Below are the code and all the weights of a small trained network. Each question names an input and a class and asks about switching units off, where a switched-off unit gives its printed mean instead of its output.

import numpy as np


def w(rows, s, z=0):
    codes = np.array(rows[::2]) - 128.0
    scale = np.full(codes.shape[1], s)
    scale[-1] = z or s
    return codes * scale


def f(y):
    return np.maximum(y, 0)


def log_softmax(a):
    a = a - a.max(-1, keepdims=True)
    return a - np.log(np.exp(a).sum(-1, keepdims=True))


def net(x, mask):
    res = np.array(x, float).reshape(1, 5) / 4 @ E
    y = f(res @ A[0][:, :-1].T + A[0][:, -1])
    res = res + np.where(mask, y, B[0][:, -1]) @ B[0][:, :-1]
    return log_softmax(res[-1] @ U[:, :-1].T + U[:, -1])


A, B = {}, {}
E = w([
[73,130,157,84,93,192,112,190],'x0',
[107,108,155,158,61,147,130,66],'x1',
[87,108,134,209,137,164,106,151],'x2',
[148,89,164,135,80,43,164,152],'x3',
[136,134,169,131,105,86,9,127],'x4',
],0.016)
A[0] = w([
[170,152,103,61,155,94,147,175,144],'neuron 0',
[154,93,192,155,38,38,91,103,234],'neuron 1',
[151,104,194,177,129,71,55,150,16],'neuron 2',
[97,131,180,176,147,158,87,161,53],'neuron 3',
[149,146,162,30,138,129,151,68,119],'neuron 4',
[155,148,66,184,186,116,116,69,147],'neuron 5',
[117,162,130,162,69,117,23,160,253],'neuron 6',
[166,155,124,168,199,49,121,46,104],'neuron 7',
[138,74,130,115,140,118,97,177,29],'neuron 8',
[18,132,108,124,166,224,154,175,208],'neuron 9',
[204,110,74,130,120,28,160,86,117],'neuron 10',
[235,124,121,153,123,76,123,76,104],'neuron 11',
[161,153,96,90,172,169,42,88,177],'neuron 12',
[178,129,87,170,148,84,86,102,189],'neuron 13',
[171,97,146,3,124,97,148,253,113],'neuron 14',
[83,74,182,148,42,133,196,108,106],'neuron 15',
[78,99,144,191,114,183,43,115,55],'neuron 16',
[182,84,166,152,103,26,22,142,21],'neuron 17',
],0.012,0.0052)
B[0] = w([
[128,215,107,139,121,83,206,178,194],'neuron 0',
[83,120,229,128,121,72,166,34,253],'neuron 1',
[52,171,204,114,174,139,139,109,190],'neuron 2',
[146,142,160,147,172,180,32,123,175],'neuron 3',
[62,159,97,69,17,170,150,146,185],'neuron 4',
[209,92,89,70,204,142,147,195,197],'neuron 5',
[69,158,207,62,144,75,2,86,216],'neuron 6',
[188,33,101,32,179,132,170,168,202],'neuron 7',
[125,156,155,144,158,121,107,186,149],'neuron 8',
[82,121,70,241,142,181,81,168,252],'neuron 9',
[87,76,105,89,106,99,221,155,215],'neuron 10',
[108,77,109,91,141,107,190,129,194],'neuron 11',
[168,222,77,26,104,171,113,97,190],'neuron 12',
[187,97,141,44,196,105,114,130,188],'neuron 13',
[178,216,136,205,103,50,122,166,237],'neuron 14',
[213,59,137,216,30,106,145,35,225],'neuron 15',
[175,135,150,148,150,150,35,108,201],'neuron 16',
[2,132,193,90,206,61,153,105,222],'neuron 17',
],0.0091,0.019)
U = w([
[101,203,101,67,58,185,107,117,139],'0',
[41,123,253,116,145,48,127,87,45],'1',
[142,219,147,173,117,55,142,233,173],'2',
[141,74,130,92,155,78,217,164,98],'3',
[86,95,96,231,147,219,169,170,255],'4',
[159,66,192,159,41,80,184,32,232],'5',
[104,134,182,178,135,180,8,133,50],'6',
[191,121,123,85,203,146,112,136,87],'7',
],0.011,0.0017)

Each question gives the input, the list of numbers given to net, and the class t.
The units are the neurons (one row each of A and B). Each row of codes is followed by its name. A weight is (code - 128) times the scale printed after its matrix; where a second scale follows, it is the last column's (A, B and U).
mask holds one flag per neuron, in row order. A switched-off neuron (its flag False) gives its mean, the last column of its row in B, instead of its output. The means were averaged over made-up inputs and are rounded, as every weight is.
A unit's drop is (log p(t) with every unit on - log p(t) with that unit switched off) / (log p(t) with every unit on - log p(t) with every unit switched off).
The circuit of an input: a set's keep is (log p(t) with only the set's units on - log p(t) with every unit switched off) / (log p(t) with every unit on - log p(t) with every unit switched off). Starting from the 12 units with the biggest drops (on a tie, the unit counted first), units are removed one at a time, each time the one whose removal leaves the highest keep (on an exact tie, the one counted first), for as long as the keep stays at least 0.8.
circuit, biggest first: the units of the circuit, biggest drop first
top k neurons: the k neurons with the biggest drops, biggest first
drop of u: that unit's drop, to one decimal
input [3,-1,-5,-7,-3], class 0: circuit, biggest first -> (neuron 12)
input [3,1,-5,2,-4], class 2: circuit, biggest first -> (neuron 1; neuron 14)
input [5,4,6,-5,-7], class 4: top 2 neurons -> (neuron 9; neuron 6)
input [-8,3,1,-6,6], class 7: top 2 neurons -> (neuron 5; neuron 7)
input [-3,-2,-2,-6,-6], class 7: top 3 neurons -> (neuron 5; neuron 12; neuron 15)
input [6,0,-5,6,0], class 2: top 2 neurons -> (neuron 14; neuron 0)
input [-1,-3,-1,-1,-5], class 2: top 4 neurons -> (neuron 0; neuron 15; neuron 7; neuron 11)
input [6,-2,4,-6,-4], class 4: top 2 neurons -> (neuron 9; neuron 6)
input [-6,1,3,-6,7], class 7: top 3 neurons -> (neuron 5; neuron 12; neuron 7)
input [7,3,4,5,-4], class 5: top 2 neurons -> (neuron 15; neuron 5)
input [5,-7,-7,-7,5], class 0: top 2 neurons -> (neuron 12; neuron 4)
input [2,8,7,-1,-4], class 6: drop of neuron 16 -> 0.5
input [6,7,6,2,-6], class 4: drop of neuron 11 -> 0.0
input [3,4,5,6,-7], class 5: circuit, biggest first -> (neuron 15)
input [-1,2,-8,4,-7], class 5: drop of neuron 17 -> 0.4
